Below are the code and all the weights of a small trained network. Each question names an input and a target symbol and asks about switching units off, where a switched-off unit gives its printed mean instead of its output.

import numpy as np


def w(rows, s, z=0):
    codes = np.array(rows[::2]) - 128.0
    scale = np.full(codes.shape[1], s)
    scale[-1] = z or s
    return codes * scale


def f(y):
    return y / 2 * (1 + np.tanh(0.7978845608 * (y + 0.044715 * y**3)))


def softmax(a):
    e = np.exp(a - a.max(-1, keepdims=True))
    return e / e.sum(-1, keepdims=True)


def log_softmax(a):
    a = a - a.max(-1, keepdims=True)
    return a - np.log(np.exp(a).sum(-1, keepdims=True))


def net(x, mask):
    ids = ['αεζθμξπσφψω'.index(c) for c in x.split()]
    T = len(ids)
    res = E[ids] + P[:T]
    u = 0
    for l in range(2):
        r = res
        for j in range(2):
            rows = slice(4 * j, 4 * j + 4)
            q, k, v = (r @ M[l][rows].T for M in (Q, K, V))
            z = softmax(np.where(np.tri(T) > 0, q @ k.T / 4**0.5, -1e9)) @ v
            o = O[l][rows]
            res = res + np.where(mask[u + j], z, o[:, -1]) @ o[:, :-1]
        u += 2
        y = f(res @ A[l][:, :-1].T + A[l][:, -1])
        res = res + np.where(mask[u : u + 16], y, B[l][:, -1]) @ B[l][:, :-1]
        u += 16
    return log_softmax(res[-1] @ U[:, :-1].T + U[:, -1])


Q, K, V, O, A, B = {}, {}, {}, {}, {}, {}
E = w([
[159,99,45,74,179,173,108],'α',
[63,149,108,204,71,103,56],'ε',
[105,144,156,102,98,171,5],'ζ',
[74,111,59,117,140,147,118],'θ',
[149,150,44,189,180,64,125],'μ',
[169,110,103,93,123,145,95],'ξ',
[191,206,94,89,133,162,113],'π',
[141,254,158,128,50,193,60],'σ',
[82,152,135,152,201,128,117],'φ',
[209,83,164,117,115,182,132],'ψ',
[106,174,61,163,66,110,163],'ω',
],0.021)
P = w([
[121,157,72,63,150,3,33],'0',
[120,157,64,119,142,47,45],'1',
[148,146,22,128,187,117,64],'2',
[126,145,55,136,165,111,94],'3',
[110,148,96,127,135,113,111],'4',
[119,130,85,129,156,152,131],'5',
[109,127,100,148,144,134,161],'6',
[105,119,116,138,153,159,171],'7',
[113,95,113,150,166,161,200],'8',
[88,87,131,172,152,163,209],'9',
[101,87,157,142,156,155,253],'10',
[89,57,129,196,135,151,247],'11',
[85,62,118,197,124,172,249],'12',
],0.007)
Q[0] = w([
[78,116,161,105,156,136,113],'0.h0',
[132,141,109,255,108,151,103],'0.h0',
[171,91,192,95,178,99,85],'0.h0',
[90,98,89,104,120,160,126],'0.h0',
[155,164,79,140,74,113,166],'0.h1',
[135,54,28,95,74,108,89],'0.h1',
[208,192,99,204,123,59,210],'0.h1',
[171,185,90,116,184,152,158],'0.h1',
],0.0061)
K[0] = w([
[179,133,148,94,197,154,86],'0.h0',
[104,92,215,161,74,150,241],'0.h0',
[202,166,144,182,21,167,103],'0.h0',
[157,126,49,2,126,110,229],'0.h0',
[177,166,134,91,61,56,136],'0.h1',
[138,54,63,131,119,103,128],'0.h1',
[108,180,83,121,87,56,179],'0.h1',
[135,186,146,55,209,110,126],'0.h1',
],0.0077)
V[0] = w([
[135,91,155,98,50,156,93],'0.h0',
[133,40,151,140,86,139,113],'0.h0',
[84,103,252,117,49,195,128],'0.h0',
[108,161,145,89,56,97,131],'0.h0',
[254,138,225,153,148,205,67],'0.h1',
[84,178,68,89,16,150,151],'0.h1',
[134,122,46,37,132,115,141],'0.h1',
[158,65,96,43,126,76,148],'0.h1',
],0.0063)
O[0] = w([
[126,10,132,179,91,75,14,83],'0.h0',
[64,102,109,53,211,121,135,62],'0.h0',
[194,228,124,105,141,228,204,1],'0.h0',
[156,41,120,159,116,114,3,106],'0.h0',
[46,137,126,127,172,75,177,111],'0.h1',
[85,121,66,140,192,88,184,161],'0.h1',
[16,73,198,128,142,78,148,154],'0.h1',
[202,218,158,144,8,118,79,68],'0.h1',
],0.005,0.0061)
A[0] = w([
[139,99,100,167,136,80,166,100],'0.n0',
[231,125,80,53,96,172,104,255],'0.n1',
[93,171,63,99,177,63,154,139],'0.n2',
[176,36,209,2,50,141,153,173],'0.n3',
[14,62,170,137,82,176,149,82],'0.n4',
[171,83,115,113,125,154,211,128],'0.n5',
[101,41,35,83,203,174,96,174],'0.n6',
[116,101,125,216,163,139,124,91],'0.n7',
[118,35,148,103,114,150,27,174],'0.n8',
[93,102,171,182,82,87,109,169],'0.n9',
[170,138,238,116,67,146,77,145],'0.n10',
[83,72,173,104,148,86,110,129],'0.n11',
[178,126,141,139,137,118,107,99],'0.n12',
[89,153,206,111,181,169,171,173],'0.n13',
[156,165,123,178,171,106,140,116],'0.n14',
[174,171,190,144,129,104,96,139],'0.n15',
],0.0089,0.0047)
B[0] = w([
[116,105,222,97,148,173,165,154],'0.n0',
[148,174,139,167,145,24,199,187],'0.n1',
[112,152,155,128,81,88,127,217],'0.n2',
[109,80,113,218,178,112,97,156],'0.n3',
[252,127,165,127,100,125,152,164],'0.n4',
[189,180,193,217,86,142,152,137],'0.n5',
[86,185,193,144,51,55,101,255],'0.n6',
[155,170,167,1,158,108,172,179],'0.n7',
[137,105,131,206,93,71,198,210],'0.n8',
[102,152,94,146,182,123,190,178],'0.n9',
[249,140,146,178,70,126,136,154],'0.n10',
[179,221,171,158,165,108,59,155],'0.n11',
[107,93,91,120,152,125,69,119],'0.n12',
[33,106,108,104,162,137,173,179],'0.n13',
[87,81,93,56,125,137,61,159],'0.n14',
[167,188,61,127,64,42,78,133],'0.n15',
],0.006,0.0074)
Q[1] = w([
[48,168,158,184,100,85,162],'1.h0',
[129,68,174,101,68,169,123],'1.h0',
[199,156,36,125,97,171,137],'1.h0',
[90,137,128,142,87,63,128],'1.h0',
[176,70,187,120,113,219,175],'1.h1',
[61,158,166,171,75,41,162],'1.h1',
[137,254,67,232,153,16,163],'1.h1',
[85,211,186,206,84,118,157],'1.h1',
],0.0086)
K[1] = w([
[138,68,207,60,154,122,212],'1.h0',
[114,117,79,110,106,62,37],'1.h0',
[117,52,157,108,194,120,78],'1.h0',
[154,155,132,71,206,204,132],'1.h0',
[89,166,102,155,147,76,80],'1.h1',
[119,137,160,136,108,210,142],'1.h1',
[96,93,166,122,102,201,222],'1.h1',
[123,148,178,114,177,186,254],'1.h1',
],0.0085)
V[1] = w([
[118,180,77,131,115,80,171],'1.h0',
[189,159,72,119,69,157,120],'1.h0',
[139,44,89,3,199,71,68],'1.h0',
[213,115,121,150,167,77,144],'1.h0',
[119,142,138,130,157,101,103],'1.h1',
[140,41,43,106,203,80,232],'1.h1',
[101,174,115,59,219,125,179],'1.h1',
[97,164,39,141,86,138,183],'1.h1',
],0.0077)
O[1] = w([
[184,115,55,98,64,127,188,254],'1.h0',
[174,188,68,196,98,181,253,12],'1.h0',
[236,119,100,139,182,45,138,77],'1.h0',
[167,77,207,140,182,137,219,124],'1.h0',
[173,61,117,124,138,121,73,190],'1.h1',
[98,132,163,244,195,135,103,63],'1.h1',
[151,142,25,80,177,97,105,158],'1.h1',
[57,85,24,236,168,178,178,188],'1.h1',
],0.0057,0.0061)
A[1] = w([
[113,142,147,83,125,112,173,105],'1.n0',
[85,113,130,115,147,124,161,149],'1.n1',
[148,90,131,169,173,140,183,178],'1.n2',
[157,95,126,166,114,86,144,142],'1.n3',
[113,81,87,69,176,213,113,168],'1.n4',
[169,174,175,134,115,175,91,97],'1.n5',
[134,167,88,151,119,104,145,122],'1.n6',
[109,73,189,119,156,123,186,121],'1.n7',
[124,150,148,117,154,178,143,49],'1.n8',
[87,175,184,147,144,88,30,31],'1.n9',
[79,126,134,89,106,162,129,226],'1.n10',
[158,104,124,109,154,140,167,129],'1.n11',
[103,64,112,94,114,78,118,84],'1.n12',
[132,141,98,152,141,114,152,85],'1.n13',
[245,157,125,166,125,195,103,252],'1.n14',
[128,148,102,181,62,127,193,59],'1.n15',
],0.012,0.0022)
B[1] = w([
[210,187,129,148,89,126,54,155],'1.n0',
[253,125,92,133,30,137,99,177],'1.n1',
[66,135,147,132,93,70,46,158],'1.n2',
[122,110,205,70,196,169,110,210],'1.n3',
[179,103,45,203,172,197,118,158],'1.n4',
[149,134,53,68,81,83,142,141],'1.n5',
[124,109,145,102,104,143,202,190],'1.n6',
[111,113,68,147,120,119,93,171],'1.n7',
[228,174,137,129,185,126,181,127],'1.n8',
[65,203,188,145,141,135,144,254],'1.n9',
[113,31,165,182,131,102,94,183],'1.n10',
[121,220,40,132,143,253,122,121],'1.n11',
[51,96,103,152,112,142,92,221],'1.n12',
[88,136,193,119,185,62,161,150],'1.n13',
[64,178,148,165,12,91,103,160],'1.n14',
[121,132,149,113,123,151,237,234],'1.n15',
],0.0065,0.0093)
U = w([
[100,171,165,122,121,2,186,123],'α',
[53,86,161,90,122,163,133,207],'ε',
[70,123,102,228,203,159,178,181],'ζ',
[123,64,103,60,95,171,204,100],'θ',
[252,180,127,164,195,14,217,110],'μ',
[156,174,251,154,122,188,112,111],'ξ',
[153,37,195,75,205,102,170,182],'π',
[164,56,226,145,144,131,140,90],'σ',
[126,139,77,129,156,41,79,231],'φ',
[125,164,104,140,68,140,133,4],'ψ',
[81,183,152,127,203,122,116,47],'ω',
],0.0068,0.0042)

Each question gives the input, a string of symbols that net reads in full, and the target symbol t.
The units are the heads (4 rows each of Q, K, V and O) and the neurons (one row each of A and B). Each row of codes is followed by its name. A weight is (code - 128) times the scale printed after its matrix; where a second scale follows, it is the last column's (O, A, B and U).
mask holds one flag per unit, layer by layer, with each layer's heads first. A switched-off unit (its flag False) gives its mean, the last column of its rows in O or B, instead of its output. The means were averaged over made-up inputs and are rounded, as every weight is.
A unit's drop is (log p(t) with every unit on - log p(t) with that unit switched off) / (log p(t) with every unit on - log p(t) with every unit switched off).
The circuit of an input: a set's keep is (log p(t) with only the set's units on - log p(t) with every unit switched off) / (log p(t) with every unit on - log p(t) with every unit switched off). Starting from the 12 units with the biggest drops (on a tie, the unit counted first), units are removed one at a time, each time the one whose removal leaves the highest keep (on an exact tie, the one counted first), for as long as the keep stays at least 0.8.
circuit, biggest first: the units of the circuit, biggest drop first
top k neurons: the k neurons with the biggest drops, biggest first
k most important neurons of layer l: the k neurons of layer l with the biggest drops, biggest first
heads that matter: for each layer, one digit per head in row order, 1 if its drop is at least 0.15 and else 0, layers parted by /
input ξ σ ε, target θ: circuit, biggest first	(1.h0; 1.h1; 0.n6; 1.n15)
input ψ ξ σ, target α: circuit, biggest first	(1.n5; 1.h1)
input σ σ π, target μ: circuit, biggest first	(0.n1)
input σ φ φ π σ σ σ μ, target θ: heads that matter	10 / 11
input ξ φ σ ε ε φ ψ φ, target ξ: circuit, biggest first	(1.h1; 0.n5; 1.h0; 1.n0)
input σ σ σ, target θ: circuit, biggest first	(1.h0; 1.h1; 1.n15)
input ξ μ φ ξ ε μ ω μ φ α, target α: heads that matter	00 / 00
input ψ ξ α ε θ ψ, target ξ: circuit, biggest first	(1.n14; 0.n5)
input φ φ θ π ψ, target α: circuit, biggest first	(1.n14; 0.n1; 0.n10)
input ψ σ φ ε ξ θ θ π π, target μ: heads that matter	00 / 10
input ζ ξ α σ π π φ μ σ σ ε σ, target ζ: top 4 neurons	(0.n6; 1.n4; 0.n2; 0.n13)
input μ ψ ζ μ σ ε ζ ζ ψ, target ξ: circuit, biggest first	(0.n5; 1.n14)
input ω ε φ ε σ σ α φ ξ φ φ φ ε, target φ: circuit, biggest first	(1.h0; 1.h1; 0.n13)
input ξ φ ε σ ε α σ ξ, target θ: heads that matter	00 / 11
input σ σ φ ψ μ ψ ζ, target ξ: most important neuron of layer 1	(1.n9)
input π φ σ ψ π ξ ξ μ ε φ μ ψ φ, target ξ: circuit, biggest first	(0.n5; 1.h1; 1.h0)
input φ φ φ σ ε ω, target ζ: heads that matter	00 / 01
input μ ξ ω ζ, target ζ: heads that matter	01 / 01
input σ π μ ζ ψ φ ε ω, target ζ: circuit, biggest first	(1.h1; 0.n6; 0.h0)
input ε μ σ φ ψ ε ψ θ, target ξ: top neuron	(0.n6)
input ε ξ θ ψ ξ σ ζ σ α ξ ε φ, target φ: top 2 neurons	(0.n13; 1.n1)
input ζ σ μ ψ φ σ ζ σ φ ζ ψ π α, target ξ: top 2 neurons	(0.n6; 0.n5)
input ε σ σ ω, target θ: heads that matter	00 / 10
input φ φ ξ ζ, target α: heads that matter	01 / 00
input ξ ψ ξ ψ ζ, target ξ: circuit, biggest first	(1.h1; 1.n9)
input σ α π φ θ π π ε φ, target φ: heads that matter	00 / 00
input φ ε φ ω φ, target ζ: circuit, biggest first	(1.h1; 0.n6)
input π π ψ ω ξ ε φ ω ζ α, target α: circuit, biggest first	(0.n6)
